Below are the code and all the weights of a small trained network. Each question names an input and a class and asks about switching units off, where a switched-off unit gives its printed mean instead of its output.

import numpy as np


def w(rows, s, z=0):
    codes = np.array(rows[::2]) - 128.0
    scale = np.full(codes.shape[1], s)
    scale[-1] = z or s
    return codes * scale


def norm(h):
    return h / np.sqrt((h * h).mean(-1, keepdims=True) + 1e-5)


def f(y):
    return y / 2 * (1 + np.tanh(0.7978845608 * (y + 0.044715 * y**3)))


def log_softmax(a):
    a = a - a.max(-1, keepdims=True)
    return a - np.log(np.exp(a).sum(-1, keepdims=True))


def net(x, mask):
    res = np.array(x, float).reshape(1, 7) / 4 @ E
    u = 0
    for l in range(2):
        y = f(norm(res) @ A[l][:, :-1].T + A[l][:, -1])
        res = res + np.where(mask[u : u + 3], y, B[l][:, -1]) @ B[l][:, :-1]
        u += 3
    return log_softmax(norm(res)[-1] @ U[:, :-1].T + U[:, -1])


A, B = {}, {}
E = w([
[116,115,113,137,146,141],'x0',
[147,145,146,173,74,190],'x1',
[2,106,216,153,118,117],'x2',
[123,129,111,148,124,121],'x3',
[118,121,121,124,141,140],'x4',
[135,131,133,129,116,116],'x5',
[139,108,139,138,131,123],'x6',
],0.006)
A[0] = w([
[159,120,147,167,52,254,7],'0.n0',
[179,168,176,101,118,90,94],'0.n1',
[126,125,118,97,238,50,33],'0.n2',
],0.0071,0.0017)
B[0] = w([
[125,255,38,114,247,6,253],'0.n0',
[97,134,100,132,176,98,150],'0.n1',
[145,248,104,193,146,56,207],'0.n2',
],0.0084,0.0038)
A[1] = w([
[255,115,69,55,111,163,86],'1.n0',
[151,90,94,59,48,179,3],'1.n1',
[225,106,37,91,125,136,10],'1.n2',
],0.0062,0.0024)
B[1] = w([
[98,25,186,197,87,220,251],'1.n0',
[99,128,80,255,181,100,92],'1.n1',
[51,76,254,115,6,103,240],'1.n2',
],0.0074,0.0028)
U = w([
[177,214,58,160,202,2,8],'0',
[91,52,198,121,47,159,248],'1',
],0.0096,0.0013)

Each question gives the input, the list of numbers given to net, and the class t.
The units are the neurons (one row each of A and B). Each row of codes is followed by its name. A weight is (code - 128) times the scale printed after its matrix; where a second scale follows, it is the last column's (A, B and U).
mask holds one flag per neuron, layer by layer. A switched-off neuron (its flag False) gives its mean, the last column of its row in B, instead of its output. The means were averaged over made-up inputs and are rounded, as every weight is.
A unit's drop is (log p(t) with every unit on - log p(t) with that unit switched off) / (log p(t) with every unit on - log p(t) with every unit switched off).
The circuit of an input: a set's keep is (log p(t) with only the set's units on - log p(t) with every unit switched off) / (log p(t) with every unit on - log p(t) with every unit switched off). Starting from all 6 units, units are removed one at a time, each time the one whose removal leaves the highest keep (on an exact tie, the one counted first), for as long as the keep stays at least 0.8.
circuit, biggest first: the units of the circuit, biggest drop first
top k neurons: the k neurons with the biggest drops, biggest first
k most important neurons of layer l: the k neurons of layer l with the biggest drops, biggest first
drop of u: that unit's drop, to one decimal
input [-1,7,7,5,-6,-3,-1], class 0: top 3 neurons : [0.n0; 1.n0; 1.n2]
input [-2,1,2,-3,-5,3,-8], class 1: top 2 neurons : [0.n0; 0.n2]
input [-4,8,6,8,6,6,-4], class 0: top neuron : [0.n0]
input [-8,-5,-8,3,8,3,-8], class 1: circuit, biggest first : [0.n0; 1.n0]
input [6,-2,3,-5,-3,7,-6], class 1: top 2 neurons : [0.n0; 0.n1]
input [-7,-1,2,-2,1,-5,5], class 1: 2 most important neurons of layer 0 : [0.n0; 0.n2]
input [8,8,3,3,-3,2,0], class 0: drop of 0.n0 : 0.3
input [1,7,4,7,7,2,-6], class 0: drop of 0.n0 : 0.4
input [5,6,4,7,8,-4,3], class 0: drop of 0.n0 : 0.6
input [8,-2,-3,-1,5,0,-6], class 1: drop of 0.n0 : 1.1
